What can hang from each mark
K_47: K_336 K_609 K_715 K_829
K_183: K_203 K_315 K_700
K_315: K_640 K_715
K_829: K_567 K_609 K_715 K_762
K_715: K_47 K_829
K_7: K_609 K_640
K_762: K_47 K_315 K_609 K_640 K_715
K_203: K_299 K_851
K_700: K_183 K_203 K_315
K_640: K_7 K_829
K_851: K_567
K_609: K_7 K_183 K_715 K_829
K_299: K_203
K_567: K_299 K_851

Each row was made from one small tree. The marks that hang from a mark follow it in brackets, in the order of their numbers. Every link used is in the known rows. Write each row's tree.
Known rows
K_762{K_640{K_829{K_567{K_299} K_609{K_183}}} K_715{K_47}}: -164 -33 -90 192 174 125 115 12 -96 -4 -97 23 35 -198 -42 44 -113 -136 -5 -49 47 99 -3 5 -23 -36 -33 105 -32 -218 185 30 -41 -10 -24 -32 58 -86 -58 -79 55 95 -122 165 90 80 31 -72 -200 -144 35 30 -3 61 64
K_183{K_203{K_299 K_851{K_567}} K_315{K_640} K_700}: 232 -15 123 -375 -528 -487 -247 107 122 105 -117 -194 111 206 -104 -231 -69 194 40 -94 184 -310 295 90 127 -31 45 -392 144 211 -69 -61 73 -227 68 150 129 -14 202 325 -273 -299 59 -313 -381 -328 140 251 171 235 -152 -72 210 3 -110
K_609{K_7 K_183{K_203{K_851}}}: 75 75 -79 -127 -129 -52 -66 -208 161 27 69 -157 128 115 -11 145 47 83 -25 -207 -117 20 161 137 -10 107 175 -80 126 172 -217 -104 -98 -101 29 57 -4 72 141 95 -99 -230 94 -186 -70 -288 -109 175 98 13 -110 92 -48 -201 -180
K_183{K_315{K_640 K_715} K_700{K_203{K_299}}}: 157 -64 -13 -146 -230 -363 -98 115 94 131 -85 -219 56 189 -172 -110 23 64 7 -44 65 -156 146 100 -40 -164 -8 -236 244 72 -94 -83 38 -159 130 80 -2 -130 150 248 -230 -215 9 -191 -195 -235 172 177 27 136 -51 -156 274 88 -114
K_183{K_203{K_299} K_315{K_640{K_829} K_715} K_700}: 149 -13 49 -199 -316 -390 -73 169 72 133 -122 -183 7 139 -177 -139 36 64 67 -53 124 -157 191 70 -13 -133 -25 -251 221 77 -73 8 52 -188 88 105 34 -141 171 255 -208 -225 18 -188 -254 -290 180 208 19 194 -19 -198 281 92 -71
K_762{K_47{K_829{K_715}} K_315 K_609{K_7}}: -109 250 -168 20 173 234 35 -149 -167 -21 -16 -1 -180 -202 135 112 -55 -115 74 10 -67 97 37 86 35 -107 -70 260 -27 -347 82 50 17 32 -78 -138 91 -72 7 -197 163 111 59 166 26 257 -43 -258 -186 -204 -186 32 53 20 -35
K_47{K_336 K_609{K_7{K_640} K_829{K_567 K_715 K_762}}}: -104 154 -86 42 50 173 -71 -8 -214 -97 160 131 -51 -90 123 148 44 -39 -81 25 -155 91 -75 -119 -55 -13 -44 23 -154 -40 -63 163 -65 52 -81 -50 -9 116 -95 -280 131 172 -60 -90 38 203 -72 -181 216 -95 119 151 -227 17 -38
K_609{K_183{K_203{K_851} K_700} K_715{K_829}}: 55 76 85 -102 -169 -81 -64 56 -14 94 -42 -29 75 -7 -98 52 128 179 137 -117 -33 7 109 137 90 61 119 -18 72 173 -95 39 0 23 59 92 51 -92 141 57 -11 -155 17 -105 -125 -242 -104 223 -87 74 -100 -88 -105 -196 -185
K_829{K_609{K_7{K_640}} K_762{K_315{K_715}}}: -87 97 -46 13 272 164 68 -169 -112 -108 -30 -74 -234 -54 -106 198 70 -48 2 108 -43 21 -24 -43 -33 -83 -61 105 17 -244 -66 132 -69 73 51 -14 -57 -17 -14 -63 102 46 86 68 -35 227 13 -211 -68 -164 -51 12 47 34 98
K_315{K_640{K_829{K_609 K_762}}}: -29 -159 38 28 131 63 41 -45 78 90 10 6 -77 -20 2 -1 -23 -52 32 45 16 42 -44 -8 -77 -42 -50 44 38 -56 -23 -2 -23 -31 19 19 -64 76 -10 82 62 32 39 2 13 101 29 -58 15 -20 93 17 147 16 34
K_829{K_567 K_609{K_7} K_715 K_762{K_47}}: -108 65 19 69 241 169 27 75 -212 -138 39 -54 -236 -46 78 98 14 49 -84 112 120 83 28 -242 -89 -51 9 144 -202 -50 -99 197 -11 123 15 -70 9 7 -71 -167 87 202 -160 130 70 307 -34 -197 -20 -258 20 -7 -106 33 50
K_851{K_567{K_299{K_203}}}: 231 -24 166 -69 -247 -238 -108 -165 222 -119 95 101 222 129 160 -230 -81 84 -106 -119 111 -160 170 12 109 318 40 -226 1 196 10 -286 56 -31 -48 93 160 201 34 146 -1 -190 119 -48 -57 -202 31 57 194 181 -31 208 -40 -108 82
K_640{K_7{K_609} K_829{K_567}}: -69 -80 6 65 100 64 150 -60 214 -38 128 209 -7 124 37 32 -77 -51 -15 36 10 29 -176 -89 -193 60 33 124 66 152 10 111 -58 -100 -223 -60 -175 11 26 2 -119 128 -18 76 287 -92 5 21 40 178 287 27 13 10 200
K_567{K_299{K_203} K_851}: 209 -89 120 -3 -282 -185 -60 -172 339 -146 56 39 269 188 122 -269 -134 -17 -128 -223 60 -205 184 -52 138 426 62 -242 -70 215 144 -399 109 -25 -77 90 175 294 45 238 -80 -190 145 13 -91 -233 79 99 184 244 -117 153 -33 -124 -7
K_700{K_183{K_315{K_640}} K_203{K_299 K_851}}: 216 -35 16 -271 -494 -390 -281 115 194 124 7 -259 244 200 -62 -258 -74 218 -48 -29 172 -243 117 31 161 -79 153 -290 132 207 28 -192 51 -217 14 124 24 -14 184 219 -310 -207 96 -263 -278 -317 231 280 149 236 -165 -100 133 -44 -80
K_47{K_336 K_609{K_183} K_715{K_829{K_762{K_315{K_640}}}}}: -60 132 -188 126 55 240 -98 16 -253 97 -16 68 -24 -125 110 6 152 -102 86 -41 -217 92 -84 26 51 -56 -31 37 -179 -178 40 34 13 78 -14 -113 -2 26 -86 -217 183 11 -53 -15 -44 184 -113 -68 23 -214 -40 68 -209 68 -96
K_640{K_829{K_609 K_715 K_762{K_315}}}: -53 37 61 25 151 181 111 26 -35 -47 -22 55 -156 -97 -5 -41 35 16 143 138 59 62 -73 -83 66 16 -75 122 -53 -99 74 108 40 119 -25 2 4 37 -41 -56 112 92 22 144 30 213 23 -46 -125 -108 55 -50 -6 24 173
K_183{K_203{K_299} K_315{K_640} K_700}: 161 -14 64 -251 -410 -437 -135 156 143 155 -115 -195 93 217 -135 -125 -14 117 25 -53 86 -214 231 116 33 -90 59 -347 285 140 -119 -120 67 -165 124 103 70 -98 175 248 -264 -286 37 -297 -334 -306 89 265 159 137 -93 -116 242 49 -77
K_829{K_609{K_183{K_315}} K_715{K_47{K_336}} K_762{K_640}}: -180 46 -74 74 249 202 56 144 -221 0 -153 -140 -232 -203 -61 116 87 -49 16 24 -72 121 -66 -91 69 -179 -67 90 -153 -219 -20 81 -109 164 158 21 11 -83 -185 -138 47 86 -67 85 -45 325 -78 -98 -185 -285 -58 -115 -6 177 21
K_609{K_183{K_315} K_829{K_567{K_851} K_715{K_47} K_762}}: 113 5 54 131 119 57 94 93 0 -44 -111 -62 -60 -26 -68 -16 136 28 42 -32 27 98 -46 2 3 -3 -47 70 -87 58 -7 132 -71 188 131 -95 40 -69 -55 -22 48 53 -150 82 71 27 -80 137 -95 37 29 -66 -28 -57 -87
K_7{K_609{K_183{K_700} K_715 K_829{K_567{K_851} K_762}}}: 79 41 85 27 91 45 19 46 37 -52 35 134 -41 100 -79 182 112 116 29 26 -9 40 -68 -15 -19 49 68 168 24 106 -68 75 -24 96 11 17 -48 -27 -2 -4 19 107 -90 87 74 -53 -149 3 -150 124 31 -68 -117 -70 -44
K_609{K_829{K_762{K_47}}}: -3 -10 152 -20 12 52 -9 0 30 -54 39 90 0 -61 90 36 7 66 2 117 -10 19 -46 22 53 25 -69 125 -25 55 -85 -7 33 126 49 -49 50 41 -20 -72 160 89 56 16 16 124 -78 -49 12 35 28 47 -30 -53 -13
K_315{K_715{K_47{K_609} K_829{K_567{K_299{K_203}}}}}: 60 -48 31 88 21 -67 -3 20 -80 -55 52 104 -50 -62 66 -92 4 -49 -81 4 79 29 -67 -109 -87 50 -68 51 -158 8 27 -52 24 -5 -84 14 -6 8 9 11 125 5 -65 120 120 7 144 -119 7 16 37 -31 -19 11 -13
K_47{K_336 K_609{K_183{K_203}} K_715 K_829{K_762}}: 18 193 -136 64 -141 197 -170 87 -251 87 44 39 60 -134 168 -49 193 7 76 -108 -192 43 -14 -2 171 20 -6 16 -229 -129 11 4 91 67 -40 -124 56 59 -106 -254 148 9 -34 -59 -96 148 -200 -21 119 -172 -7 80 -379 10 -96
K_183{K_315{K_715{K_829{K_567 K_609{K_7} K_762{K_47}}}}}: 37 12 -77 -44 100 -54 78 0 54 -24 -44 -58 -175 39 -22 -36 41 -51 -37 121 37 12 -106 22 -146 -124 -99 13 18 -50 -59 49 -44 34 71 -93 -71 -80 -7 49 -4 -10 -47 40 49 30 116 -25 -17 7 13 -92 104 44 1
K_47{K_336 K_609{K_7 K_183} K_715{K_829{K_762}}}: -96 186 -224 77 57 238 -91 -39 -244 3 82 71 -32 -142 125 89 145 -84 -8 -41 -246 77 -83 -3 -1 -26 31 51 -187 -129 -36 50 -70 20 -59 -126 -35 76 -83 -289 151 -18 -40 -55 -44 169 -100 -121 86 -191 -25 123 -289 13 -114
K_762{K_315 K_609 K_640 K_715{K_47 K_829}}: -271 131 -218 79 263 227 115 -106 -272 3 -208 13 -96 -324 -69 114 -137 -244 119 88 -49 113 4 125 25 -232 -88 222 35 -560 270 88 -1 4 -67 -119 92 -206 0 -149 199 107 2 267 20 269 41 -250 -341 -300 -207 20 131 129 59
K_715{K_47{K_336 K_609{K_829}}}: -62 56 -14 -8 -88 29 -130 91 -69 13 104 166 8 -86 180 10 -41 -4 -66 66 -145 66 -164 -58 25 21 -42 34 -168 69 -52 -121 27 47 -52 20 5 123 -107 -121 98 62 -35 -55 22 144 -28 -77 147 -40 -12 51 -130 49 -92
K_609{K_183{K_315{K_640{K_7}} K_700} K_715 K_829{K_762}}: -2 68 47 93 160 19 112 74 -60 39 -102 -55 -57 -55 -186 208 241 37 102 -42 -87 62 -57 167 -10 -155 -75 111 118 -31 -112 232 -183 89 219 -61 -4 -254 -6 -56 51 -48 9 -63 -54 -35 -111 81 -231 120 44 -144 109 -49 -104
K_609{K_7{K_640{K_829{K_567}}} K_715{K_47}}: -133 17 31 123 224 95 105 -43 -131 -114 106 101 -14 -154 -71 201 -11 -88 -74 50 -74 41 -147 40 -118 -8 8 141 40 15 36 158 -179 -21 -53 16 -125 -11 -90 -214 52 100 15 48 120 11 10 -179 -54 105 94 3 -65 -55 16
K_7{K_609 K_640{K_829}}: -48 -125 30 10 120 111 130 -75 140 7 57 194 -80 28 -111 125 -48 -46 14 93 -10 -20 -176 30 -40 38 2 122 172 33 87 -51 -61 -5 -86 98 -223 94 -30 -47 -94 146 84 78 154 -23 -60 -139 -39 138 169 -14 -22 45 164
K_762{K_47 K_315 K_640{K_7}}: -178 44 -110 121 176 157 88 -183 -14 52 -140 -67 29 -101 34 101 -162 -224 62 -96 -149 20 28 196 18 -149 -76 128 142 -244 91 37 -10 -25 9 -62 74 -197 -9 -40 -9 51 109 62 75 65 -63 -46 -161 -134 -88 75 205 122 41
K_315{K_640{K_7{K_609} K_829{K_567 K_715{K_47}}}}: -106 -187 6 138 243 83 117 -19 38 47 24 81 -67 10 -5 70 -62 -147 -14 -3 10 57 -118 -59 -183 -80 -25 124 50 10 17 138 -111 -144 -90 0 -156 -7 -29 34 -33 122 -18 82 214 44 28 -95 -38 76 239 -31 173 100 82
K_7{K_640{K_829{K_609{K_183} K_715}}}: -73 -82 5 84 142 162 160 -77 44 17 -7 53 -55 -74 -108 55 16 -20 59 -18 -7 70 -74 42 18 71 -24 50 93 -18 82 3 -79 76 13 79 -128 63 -3 -95 -42 61 65 26 105 33 -58 -32 -16 -15 141 15 -44 -31 86
K_829{K_715{K_47} K_762{K_640}}: -142 -103 89 56 168 104 62 93 -190 -58 -86 -84 -19 -166 -21 10 2 -57 7 91 0 4 8 -43 102 -89 -37 52 -56 -93 15 25 -7 92 105 44 21 -19 -164 -97 68 65 39 113 17 234 -76 -104 -138 -190 -11 -34 21 133 100
K_640{K_829{K_567{K_299{K_203} K_851} K_762{K_715{K_47}}}}: 36 -97 137 118 -63 -3 62 63 82 -89 23 97 73 -11 54 -218 -57 -40 -6 8 139 -49 25 -147 -6 187 -14 -7 -146 118 173 -17 114 43 -111 -48 79 103 -44 42 46 76 -63 175 54 -40 85 35 -21 127 64 27 -56 -30 118
K_640{K_7 K_829{K_567{K_299}}}: -32 -83 57 127 20 -12 137 -78 220 -59 114 156 111 85 89 -92 -87 -62 -38 -53 42 -6 -69 -73 -144 159 5 -25 40 179 37 54 -52 -69 -183 -78 -50 34 31 6 -82 31 8 6 213 -139 42 109 119 191 287 103 31 -55 199
K_715{K_47{K_336 K_829{K_567 K_609 K_762}}}: -56 -15 67 36 -31 43 -120 152 -73 25 44 125 -65 -111 175 -42 -18 20 -78 72 -92 63 -134 -126 -30 27 -23 39 -204 45 -40 -44 95 103 -54 -41 21 79 -133 -97 120 155 -119 27 31 185 -38 -33 166 -61 48 23 -172 40 -39
K_829{K_567 K_609{K_183{K_700}} K_715{K_47} K_762}: -36 0 57 122 160 87 31 220 -207 -18 -68 -78 -206 -23 -50 55 130 131 1 36 112 115 28 -225 -28 -29 43 63 -183 24 -106 126 23 191 109 4 8 -75 -54 -78 10 98 -232 96 30 196 -96 9 -80 -265 4 -101 -116 35 6
K_829{K_567 K_609{K_715{K_47}} K_762}: -28 14 113 61 130 45 -16 148 -130 -92 55 56 -106 23 38 30 32 114 -58 167 108 65 -97 -207 -76 8 7 83 -191 38 -66 106 43 183 3 -49 -14 -10 -89 -91 104 172 -172 95 68 183 -34 -83 17 -121 22 -36 -139 -19 88
K_7{K_640{K_829{K_567{K_851} K_609 K_715{K_47}}}}: -54 -123 49 108 122 130 126 -16 12 -34 -6 89 -67 -67 -81 -38 -68 -43 15 18 64 35 -84 -64 -24 92 -29 40 -15 28 157 59 -17 66 -60 58 -110 100 -27 -68 -53 151 -33 89 139 66 8 -54 50 34 147 29 -78 -15 78
K_700{K_315{K_715{K_47}}}: 113 -59 -105 -69 -8 -110 87 -8 116 35 24 -55 17 123 -39 -69 3 -19 -44 132 -20 32 -141 73 21 -55 -61 -90 67 5 -13 -145 31 2 103 -14 -91 -58 -42 126 -71 -96 38 -73 87 -72 113 95 -11 45 -31 -86 121 40 -4
K_700{K_183 K_315{K_640}}: 150 -96 -178 -88 -124 -180 30 23 224 193 0 -175 69 203 -82 -97 21 27 -49 103 22 -17 -85 114 46 -157 67 -218 229 -11 14 -158 28 -112 183 12 -111 -129 39 195 -240 -167 79 -229 -75 -183 127 249 99 78 -60 -63 189 -2 -38

Which tree is each row?
236 23 86 -333 -457 -363 -165 59 83 46 -31 -94 55 153 -83 -199 -38 202 54 -18 165 -216 234 25 175 48 37 -300 63 198 -47 -30 151 -149 23 134 128 -24 192 301 -183 -238 63 -234 -251 -290 125 241 130 212 -130 -35 32 -85 -98 : K_183{K_203{K_851{K_567{K_299}}} K_700{K_315{K_715{K_829}}}}
-67 1 -14 154 115 79 -24 86 -196 24 -76 -19 -7 16 39 -9 36 -92 25 101 -4 63 9 -73 -84 -96 -41 8 -89 -100 19 126 126 94 37 -127 50 -79 -92 -38 144 144 -150 114 46 132 -38 -37 -43 -198 -20 5 8 106 49 : K_829{K_567 K_762{K_315{K_640} K_715{K_47{K_336 K_609}}}}
13 -72 88 97 40 13 -15 63 -60 27 -40 41 7 -123 62 -55 -44 -36 -11 45 -20 4 -67 16 6 -18 -33 58 -45 -55 45 -25 77 68 -9 -53 45 -39 -91 -47 95 76 -63 75 51 105 -39 -12 33 -70 9 32 -35 16 35 : K_715{K_47{K_829{K_567 K_762{K_315 K_640}}}}
-105 52 -98 29 36 73 5 -33 -103 -29 24 55 46 -114 64 36 -16 -52 -41 65 -45 20 -53 45 39 6 4 88 -46 -118 34 -66 7 -54 -16 -64 -12 40 -54 -113 92 -20 7 74 34 137 -2 -145 -43 -141 -38 32 -93 4 -19 : K_762{K_715{K_47{K_609{K_7} K_829}}}
-106 -150 -30 61 174 76 95 -134 137 74 33 35 -45 8 6 53 -70 -115 -1 -33 -39 48 -84 9 -140 -42 -38 62 85 -40 -25 52 -113 -141 -55 -3 -123 37 36 76 -23 9 85 -29 105 47 49 -51 50 48 179 45 196 23 49 : K_315{K_640{K_7 K_829{K_609}}}
-68 -50 59 80 28 45 8 96 -67 -20 -9 -17 45 60 99 -59 5 18 -35 114 84 35 54 -76 -66 4 17 42 -89 79 -48 24 152 130 53 -134 34 -31 -62 -53 68 148 -125 123 96 64 -88 -2 -41 -138 0 13 -73 26 39 : K_829{K_567 K_762{K_47 K_715}}
139 24 -31 -166 -117 -120 -47 -34 198 33 7 -24 19 217 -55 58 45 99 0 -37 13 -40 -15 56 28 37 84 -21 108 135 -102 -171 -37 -46 6 94 -91 34 60 151 -143 -98 39 -31 4 -224 -44 82 -77 115 -57 -117 35 8 -11 : K_7{K_609{K_183{K_203{K_299 K_851} K_315{K_715}}}}
5 38 -19 -6 -13 -65 -7 68 -13 101 -86 -144 47 7 -106 84 96 2 59 -126 -63 29 -43 151 27 -94 11 11 30 100 -63 47 -157 -37 120 42 -38 -144 -13 62 -74 -128 35 -73 -34 -190 -57 126 -166 120 -92 -185 98 -31 -147 : K_609{K_183{K_203{K_851} K_315{K_640{K_7}}} K_715{K_47}}
-109 42 3 52 194 106 120 -153 -36 -116 123 78 40 -84 -76 206 17 -64 -36 25 -103 23 -93 109 -76 36 21 93 134 -3 10 116 -178 -30 -31 24 -123 31 -40 -174 39 31 116 -7 84 -37 -19 -138 -33 108 97 48 -57 -102 34 : K_609{K_7{K_640{K_829}} K_715}
92 -16 -28 -84 -78 -64 -38 -21 209 89 52 28 33 213 -59 132 42 123 7 -36 -65 -6 6 65 -6 49 156 18 198 162 -149 -216 19 -20 20 102 -97 29 81 114 -164 -79 10 -48 15 -189 -136 108 -31 33 -36 -37 -36 -29 -44 : K_7{K_609{K_183{K_700{K_203}}}}
162 -71 138 -51 -301 -212 -87 -113 246 -96 97 57 266 164 147 -161 -89 71 -119 -171 92 -180 147 -24 133 336 20 -224 -40 226 49 -377 70 -29 -45 112 160 200 64 153 -33 -191 170 -74 -80 -244 55 54 151 171 -70 99 -19 -100 55 : K_567{K_299{K_203{K_851}}}
-23 -123 14 40 138 55 43 -59 81 83 34 46 -29 -11 10 22 -38 -48 33 14 2 71 -69 32 -83 -14 -42 55 57 -43 5 -5 -46 -49 0 39 -70 70 5 70 63 27 29 -1 51 48 39 -50 2 16 98 9 122 -17 -3 : K_315{K_640{K_829{K_609{K_715}}}}
-128 75 -160 30 185 154 114 -156 -62 -103 88 37 23 -137 -4 100 -150 -132 -11 -49 -11 110 18 8 -116 -44 17 144 -5 -235 152 125 -100 -62 -174 -68 -2 -12 -1 -127 26 126 -28 110 122 46 16 -167 -103 -29 -14 137 -5 -55 27 : K_762{K_609{K_7 K_715} K_640{K_829{K_567{K_851}}}}
-82 66 -134 78 171 151 67 -145 -121 -123 -96 -110 17 -3 -42 4 -85 -152 19 11 28 30 161 -46 -70 -51 24 39 -52 -274 149 164 83 41 -60 -175 96 -51 -10 -11 58 133 -95 202 40 113 -22 -81 -110 -187 -142 139 11 15 54 : K_829{K_567{K_851} K_762{K_315 K_609{K_7} K_640 K_715}}
222 10 104 -344 -517 -410 -182 135 63 59 -23 -116 126 197 -100 -198 -50 252 30 -14 178 -209 233 -8 146 36 86 -317 69 227 -47 -43 171 -150 -15 118 105 -60 234 249 -206 -216 7 -275 -252 -329 167 287 145 180 -121 -97 57 -67 -91 : K_183{K_203{K_299 K_851} K_700{K_315{K_715{K_829{K_567}}}}}
171 -79 116 -184 -363 -180 -130 -146 218 -64 96 34 242 176 125 -183 -79 139 -55 -159 67 -142 142 7 130 270 42 -147 -84 262 27 -277 132 -84 -67 132 101 181 126 201 -58 -182 176 -65 -43 -263 54 69 172 151 -145 105 -65 -115 -41 : K_299{K_203{K_851{K_567}}}
-152 94 -41 -3 107 215 -69 1 -166 -46 26 42 -102 -223 142 84 33 -39 -35 -4 -183 77 -28 -79 39 -27 -45 57 -144 -207 -19 108 -1 60 -39 -41 64 87 -137 -192 177 159 -1 8 -40 317 -75 -135 115 -174 89 93 -198 49 -8 : K_47{K_336 K_829{K_609{K_7} K_715 K_762{K_640}}}
